Below is a small trained network, with its code and all its weights. Each question gives an input and a target symbol and asks what happens when units are switched off, that is, made to give their printed mean instead of their output.

import numpy as np


def w(rows, s, z=0):
    codes = np.array(rows[::2]) - 128.0
    scale = np.full(codes.shape[1], s)
    scale[-1] = z or s
    return codes * scale


def norm(h):
    return h / np.sqrt((h * h).mean(-1, keepdims=True) + 1e-5)


def f(y):
    return y / 2 * (1 + np.tanh(0.7978845608 * (y + 0.044715 * y**3)))


def softmax(a):
    e = np.exp(a - a.max(-1, keepdims=True))
    return e / e.sum(-1, keepdims=True)


def log_softmax(a):
    a = a - a.max(-1, keepdims=True)
    return a - np.log(np.exp(a).sum(-1, keepdims=True))


def net(x, mask):
    ids = ['ΦΨαθμξω'.index(c) for c in x.split()]
    T = len(ids)
    res = E[ids] + P[:T]
    u = 0
    for l in range(2):
        r = norm(res)
        for j in range(2):
            rows = slice(4 * j, 4 * j + 4)
            q, k, v = (r @ M[l][rows].T for M in (Q, K, V))
            z = softmax(np.where(np.tri(T) > 0, q @ k.T / 4**0.5, -1e9)) @ v
            o = O[l][rows]
            res = res + np.where(mask[u + j], z, o[:, -1]) @ o[:, :-1]
        u += 2
        y = f(norm(res) @ A[l][:, :-1].T + A[l][:, -1])
        res = res + np.where(mask[u : u + 12], y, B[l][:, -1]) @ B[l][:, :-1]
        u += 12
    return log_softmax(norm(res)[-1] @ U[:, :-1].T + U[:, -1])


Q, K, V, O, A, B = {}, {}, {}, {}, {}, {}
E = w([
[95,73,8,153,176,94,123],'Φ',
[102,158,151,107,180,65,197],'Ψ',
[106,126,188,118,212,157,64],'α',
[207,153,83,160,78,63,161],'θ',
[152,184,149,143,115,161,201],'μ',
[95,124,133,89,114,245,125],'ξ',
[120,66,123,165,127,81,102],'ω',
],0.017)
P = w([
[90,212,8,193,104,134,127],'0',
[254,91,221,139,242,146,231],'1',
[174,138,188,65,21,117,136],'2',
[20,177,159,253,114,186,64],'3',
[162,57,177,170,224,95,183],'4',
[116,107,203,45,36,96,127],'5',
[17,156,230,209,154,198,77],'6',
[171,58,78,152,139,88,211],'7',
],0.0085)
Q[0] = w([
[220,124,108,156,138,179,97],'0.h0',
[234,51,185,52,113,156,74],'0.h0',
[61,146,153,96,131,159,151],'0.h0',
[139,213,80,57,164,131,140],'0.h0',
[149,76,141,121,48,157,71],'0.h1',
[151,91,111,184,139,140,227],'0.h1',
[38,87,76,137,120,118,2],'0.h1',
[128,40,80,65,158,115,205],'0.h1',
],0.0073)
K[0] = w([
[161,113,188,156,162,192,168],'0.h0',
[176,3,254,69,128,86,156],'0.h0',
[176,145,92,48,139,168,135],'0.h0',
[144,236,114,88,158,117,126],'0.h0',
[133,97,199,92,222,120,64],'0.h1',
[162,112,176,133,172,41,154],'0.h1',
[102,63,102,193,127,124,88],'0.h1',
[163,14,148,14,63,127,164],'0.h1',
],0.0073)
V[0] = w([
[125,127,102,254,121,133,147],'0.h0',
[18,134,118,189,29,111,31],'0.h0',
[178,15,151,95,152,70,180],'0.h0',
[144,98,130,126,142,114,225],'0.h0',
[144,238,165,96,61,111,126],'0.h1',
[164,101,181,151,162,144,108],'0.h1',
[132,189,141,152,170,75,196],'0.h1',
[22,44,63,154,137,197,154],'0.h1',
],0.0053)
O[0] = w([
[143,122,254,129,189,201,169,140],'0.h0',
[82,164,227,149,129,178,138,4],'0.h0',
[110,135,141,126,23,108,97,67],'0.h0',
[83,123,56,32,166,97,118,71],'0.h0',
[108,133,86,197,126,87,98,47],'0.h1',
[98,35,153,172,190,118,175,254],'0.h1',
[115,148,160,100,133,97,47,183],'0.h1',
[129,165,153,74,74,164,70,199],'0.h1',
],0.0043,0.0014)
A[0] = w([
[158,129,188,159,116,120,129,120],'0.n0',
[65,104,98,78,119,118,50,95],'0.n1',
[169,87,114,159,19,72,106,130],'0.n2',
[175,149,164,124,174,160,131,113],'0.n3',
[135,89,74,149,212,119,88,154],'0.n4',
[112,188,158,87,170,66,62,91],'0.n5',
[143,79,162,99,136,185,181,138],'0.n6',
[77,138,145,160,100,105,104,147],'0.n7',
[102,38,112,114,24,83,81,185],'0.n8',
[182,78,187,91,89,76,1,3],'0.n9',
[104,155,104,170,126,120,196,105],'0.n10',
[154,133,199,124,133,178,85,151],'0.n11',
],0.0099,0.0056)
B[0] = w([
[143,105,80,85,124,171,138,161],'0.n0',
[154,131,176,62,93,95,186,155],'0.n1',
[85,65,145,120,167,167,108,163],'0.n2',
[113,86,95,154,81,116,76,190],'0.n3',
[173,142,170,109,91,125,96,216],'0.n4',
[189,90,120,163,63,92,149,186],'0.n5',
[184,105,133,185,146,63,137,196],'0.n6',
[58,171,122,153,2,152,147,155],'0.n7',
[108,69,110,123,222,156,104,172],'0.n8',
[119,38,156,143,91,231,143,178],'0.n9',
[116,99,189,81,124,183,79,142],'0.n10',
[165,99,125,98,93,73,121,254],'0.n11',
],0.0092,0.0067)
Q[1] = w([
[28,157,135,168,90,120,60],'1.h0',
[137,127,83,65,199,124,165],'1.h0',
[140,66,121,78,156,203,112],'1.h0',
[181,132,90,162,175,99,160],'1.h0',
[218,177,84,149,171,140,177],'1.h1',
[41,194,164,159,54,142,27],'1.h1',
[151,100,182,249,177,132,64],'1.h1',
[216,65,91,144,120,146,119],'1.h1',
],0.011)
K[1] = w([
[191,205,91,115,164,231,87],'1.h0',
[115,78,166,112,140,120,168],'1.h0',
[83,61,153,87,133,147,93],'1.h0',
[78,135,213,153,129,107,169],'1.h0',
[126,104,226,176,145,150,154],'1.h1',
[173,228,18,125,144,154,107],'1.h1',
[120,113,115,186,127,118,6],'1.h1',
[139,56,208,129,109,127,93],'1.h1',
],0.011)
V[1] = w([
[153,40,120,42,68,174,173],'1.h0',
[158,47,121,154,81,61,131],'1.h0',
[102,143,64,77,99,170,201],'1.h0',
[67,204,218,83,194,75,128],'1.h0',
[80,89,206,1,141,193,12],'1.h1',
[165,211,190,63,101,29,92],'1.h1',
[67,130,132,73,108,34,128],'1.h1',
[11,79,68,243,93,107,137],'1.h1',
],0.0075)
O[1] = w([
[154,146,160,214,72,97,178,169],'1.h0',
[88,160,153,97,46,171,84,218],'1.h0',
[242,55,149,122,111,88,136,2],'1.h0',
[92,98,97,24,115,79,198,36],'1.h0',
[255,227,39,123,125,106,173,251],'1.h1',
[66,181,100,217,71,43,124,175],'1.h1',
[131,164,175,229,110,47,103,61],'1.h1',
[194,22,148,142,102,174,132,69],'1.h1',
],0.0079,0.005)
A[1] = w([
[184,199,117,172,106,76,120,94],'1.n0',
[164,50,77,174,144,123,115,72],'1.n1',
[153,98,92,140,153,174,126,96],'1.n2',
[86,103,51,149,158,76,71,97],'1.n3',
[131,137,150,157,88,133,100,127],'1.n4',
[192,173,97,142,114,123,138,103],'1.n5',
[125,123,165,178,112,155,79,101],'1.n6',
[18,246,90,73,106,181,116,2],'1.n7',
[191,80,142,71,159,119,134,91],'1.n8',
[102,115,102,12,192,90,149,89],'1.n9',
[153,145,103,93,181,172,113,139],'1.n10',
[138,75,186,119,66,143,133,88],'1.n11',
],0.012,0.0062)
B[1] = w([
[151,82,41,150,172,139,38,254],'1.n0',
[156,190,162,103,157,133,126,169],'1.n1',
[163,110,182,123,143,67,170,164],'1.n2',
[171,150,186,138,110,127,148,154],'1.n3',
[157,158,115,128,140,112,156,198],'1.n4',
[99,100,116,134,159,79,62,212],'1.n5',
[129,106,79,105,94,85,168,198],'1.n6',
[105,249,184,119,191,187,129,242],'1.n7',
[81,154,157,136,167,74,145,178],'1.n8',
[119,133,20,6,97,145,190,141],'1.n9',
[110,134,157,193,96,79,145,173],'1.n10',
[146,195,77,125,88,175,133,193],'1.n11',
],0.012,0.0065)
U = w([
[88,251,135,97,168,202,95,64],'Φ',
[96,113,59,2,153,99,184,203],'Ψ',
[163,120,33,152,156,95,32,175],'α',
[33,128,139,201,61,41,144,92],'θ',
[63,19,151,108,142,213,105,251],'μ',
[197,149,110,126,5,184,158,89],'ξ',
[219,115,225,137,176,94,165,63],'ω',
],0.0087,0.0013)

Each question gives the input, a string of symbols that net reads in full, and the target symbol t.
The units are the heads (4 rows each of Q, K, V and O) and the neurons (one row each of A and B). Each row of codes is followed by its name. A weight is (code - 128) times the scale printed after its matrix; where a second scale follows, it is the last column's (O, A, B and U).
mask holds one flag per unit, layer by layer, with each layer's heads first. A switched-off unit (its flag False) gives its mean, the last column of its rows in O or B, instead of its output. The means were averaged over made-up inputs and are rounded, as every weight is.
A unit's drop is (log p(t) with every unit on - log p(t) with that unit switched off) / (log p(t) with every unit on - log p(t) with every unit switched off).
The circuit of an input: a set's keep is (log p(t) with only the set's units on - log p(t) with every unit switched off) / (log p(t) with every unit on - log p(t) with every unit switched off). Starting from the 12 units with the biggest drops (on a tie, the unit counted first), units are removed one at a time, each time the one whose removal leaves the highest keep (on an exact tie, the one counted first), for as long as the keep stays at least 0.8.
units of the circuit, in order: the units of the circuit, biggest drop first
top k neurons: the k neurons with the biggest drops, biggest first
k most important neurons of layer l: the k neurons of layer l with the biggest drops, biggest first
heads that matter: for each layer, one digit per head in row order, 1 if its drop is at least 0.15 and else 0, layers parted by /
input ξ θ ξ α ξ Φ μ, target ω: heads that matter	00 / 11
input θ ξ α, target ξ: heads that matter	00 / 00
input ξ Ψ Ψ Ψ, target ω: units of the circuit, in order	1.h1, 1.h0
input Ψ α α Φ ξ α ξ, target θ: units of the circuit, in order	1.h1, 0.h1, 0.h0
input ξ θ α Ψ μ, target Ψ: units of the circuit, in order	1.h0
input ω α ξ ξ α ω α, target ξ: heads that matter	10 / 01
input ω α θ, target ω: heads that matter	00 / 10
input ξ α ω α α Φ Ψ ξ, target Ψ: units of the circuit, in order	0.n6, 1.h0, 0.n9
input α ξ Ψ Ψ α α μ ξ, target α: heads that matter	00 / 01
input α Ψ α θ α Φ, target Ψ: units of the circuit, in order	0.n1, 1.n9
input Φ θ θ ω ω ξ α, target α: heads that matter	11 / 00
input α μ ξ α α α ω μ, target ω: heads that matter	11 / 01
input θ θ ξ ξ ξ μ, target Φ: units of the circuit, in order	1.h1, 1.n7, 0.n5
input ξ μ ξ ξ Ψ, target Ψ: units of the circuit, in order	1.h0, 1.n9
input ξ α θ ξ, target ω: heads that matter	00 / 11
input θ ω α Ψ, target μ: most important neuron of layer 0	0.n11
input μ α ω ξ, target Ψ: top 3 neurons	0.n10, 1.n9, 0.n9
input Ψ θ α α α ξ ω, target θ: top 2 neurons	0.n7, 0.n10
input Ψ θ α Φ ξ α ξ μ, target α: heads that matter	00 / 00
input α α α α ω μ θ, target Φ: heads that matter	00 / 00
input α θ α Ψ θ, target Ψ: top neuron	1.n9
input ω ξ α α α Ψ Φ, target ξ: heads that matter	11 / 01
input ω Ψ α ω ω α μ, target ξ: heads that matter	00 / 01
input μ α α θ Φ Φ ω, target Ψ: 2 most important neurons of layer 0	0.n10, 0.n7
